Below is a small trained network, with its code and all its weights. Each question gives an input and a class and asks what happens when units are switched off, that is, made to give their printed mean instead of their output.

import numpy as np


def w(rows, s, z=0):
    codes = np.array(rows[::2]) - 128.0
    scale = np.full(codes.shape[1], s)
    scale[-1] = z or s
    return codes * scale


def f(y):
    return y / 2 * (1 + np.tanh(0.7978845608 * (y + 0.044715 * y**3)))


def log_softmax(a):
    a = a - a.max(-1, keepdims=True)
    return a - np.log(np.exp(a).sum(-1, keepdims=True))


def net(x, mask):
    res = np.array(x, float).reshape(1, 6) / 4 @ E
    y = f(res @ A[0][:, :-1].T + A[0][:, -1])
    res = res + np.where(mask, y, B[0][:, -1]) @ B[0][:, :-1]
    return log_softmax(res[-1] @ U[:, :-1].T + U[:, -1])


A, B = {}, {}
E = w([
[102,179,66,42],'x0',
[3,199,92,198],'x1',
[125,134,123,123],'x2',
[49,7,94,103],'x3',
[62,158,241,73],'x4',
[129,125,129,130],'x5',
],0.0064)
A[0] = w([
[60,156,184,120,126],'neuron 0',
[126,158,168,122,83],'neuron 1',
[139,113,183,25,111],'neuron 2',
[119,131,234,107,139],'neuron 3',
[169,97,93,197,205],'neuron 4',
[192,238,154,163,132],'neuron 5',
[190,234,190,204,132],'neuron 6',
[79,109,92,104,81],'neuron 7',
[146,114,101,145,249],'neuron 8',
[182,206,146,122,71],'neuron 9',
[129,186,63,41,91],'neuron 10',
[175,106,133,66,70],'neuron 11',
[106,186,87,69,99],'neuron 12',
[176,106,77,199,110],'neuron 13',
[142,129,87,152,174],'neuron 14',
[156,188,54,94,66],'neuron 15',
[212,177,164,188,181],'neuron 16',
[114,146,121,141,25],'neuron 17',
[136,164,44,22,80],'neuron 18',
[60,187,94,194,196],'neuron 19',
[89,67,121,96,84],'neuron 20',
[135,213,127,105,160],'neuron 21',
[116,176,89,40,78],'neuron 22',
[185,79,181,79,143],'neuron 23',
[54,151,119,210,106],'neuron 24',
[175,129,24,147,175],'neuron 25',
[157,103,69,177,197],'neuron 26',
[50,180,125,180,87],'neuron 27',
[73,34,141,126,110],'neuron 28',
[104,145,255,149,83],'neuron 29',
[72,201,83,109,71],'neuron 30',
[130,120,168,165,191],'neuron 31',
],0.0093,0.0021)
B[0] = w([
[122,186,175,133,190],'neuron 0',
[112,117,117,141,140],'neuron 1',
[137,172,159,163,209],'neuron 2',
[75,164,162,141,207],'neuron 3',
[50,171,167,127,206],'neuron 4',
[110,57,45,106,236],'neuron 5',
[94,48,75,127,253],'neuron 6',
[186,60,108,166,156],'neuron 7',
[102,154,152,86,174],'neuron 8',
[118,65,41,151,183],'neuron 9',
[63,75,183,185,198],'neuron 10',
[203,130,153,153,169],'neuron 11',
[137,78,141,143,176],'neuron 12',
[65,150,196,165,194],'neuron 13',
[108,153,205,103,160],'neuron 14',
[75,130,110,169,175],'neuron 15',
[99,89,78,106,223],'neuron 16',
[157,92,123,195,117],'neuron 17',
[100,131,188,218,210],'neuron 18',
[191,136,101,85,246],'neuron 19',
[157,97,42,138,170],'neuron 20',
[117,85,89,105,190],'neuron 21',
[95,64,132,195,182],'neuron 22',
[174,160,178,120,217],'neuron 23',
[254,125,141,106,217],'neuron 24',
[91,210,177,115,221],'neuron 25',
[95,188,183,111,201],'neuron 26',
[216,202,122,152,209],'neuron 27',
[100,55,34,114,209],'neuron 28',
[73,128,157,154,213],'neuron 29',
[189,115,149,167,190],'neuron 30',
[135,108,96,104,164],'neuron 31',
],0.0058,0.0047)
U = w([
[115,101,129,159,216],'0',
[114,42,45,93,28],'1',
[110,166,106,31,252],'2',
[247,155,135,129,94],'3',
[62,201,163,96,6],'4',
],0.011,0.0033)

Each question gives the input, the list of numbers given to net, and the class t.
The units are the neurons (one row each of A and B). Each row of codes is followed by its name. A weight is (code - 128) times the scale printed after its matrix; where a second scale follows, it is the last column's (A, B and U).
mask holds one flag per neuron, in row order. A switched-off neuron (its flag False) gives its mean, the last column of its row in B, instead of its output. The means were averaged over made-up inputs and are rounded, as every weight is.
A unit's drop is (log p(t) with every unit on - log p(t) with that unit switched off) / (log p(t) with every unit on - log p(t) with every unit switched off).
The circuit of an input: a set's keep is (log p(t) with only the set's units on - log p(t) with every unit switched off) / (log p(t) with every unit on - log p(t) with every unit switched off). Starting from the 12 units with the biggest drops (on a tie, the unit counted first), units are removed one at a time, each time the one whose removal leaves the highest keep (on an exact tie, the one counted first), for as long as the keep stays at least 0.8.
circuit, biggest first: the units of the circuit, biggest drop first
most important unit: the unit with the biggest drop
k most important neurons: the k neurons with the biggest drops, biggest first
drop when u is switched off: that unit's drop, to one decimal
input [6,7,-7,-7,0,3], class 1: 2 most important neurons => [neuron 5; neuron 6]
input [5,6,4,-2,-8,-3], class 4: circuit, biggest first => [neuron 25; neuron 26]
input [8,1,2,-7,-4,-8], class 0: 3 most important neurons => [neuron 18; neuron 10; neuron 25]
input [8,0,4,0,-5,3], class 0: circuit, biggest first => [neuron 18; neuron 10]
input [-3,5,2,-7,-7,-6], class 1: 4 most important neurons => [neuron 6; neuron 5; neuron 16; neuron 9]
input [-7,2,-7,-8,-6,-4], class 1: circuit, biggest first => [neuron 6; neuron 5]
input [-2,7,6,-5,7,6], class 3: circuit, biggest first => [neuron 27; neuron 24]
input [8,-8,7,8,2,-6], class 0: circuit, biggest first => [neuron 18; neuron 2]
input [-1,-8,-2,5,-1,2], class 3: most important unit => neuron 23
input [8,5,-1,-4,-5,3], class 0: circuit, biggest first => [neuron 10; neuron 18; neuron 22]
input [-7,8,0,3,3,-2], class 3: 3 most important neurons => [neuron 24; neuron 27; neuron 19]
input [-7,4,-3,-7,-8,-5], class 4: drop when neuron 25 is switched off => 0.5
input [-3,-5,-1,-4,-7,3], class 4: drop when neuron 13 is switched off => 0.2
input [-2,-1,-1,-8,-4,4], class 1: drop when neuron 5 is switched off => 0.1
input [7,-6,-5,2,6,4], class 0: most important unit => neuron 22
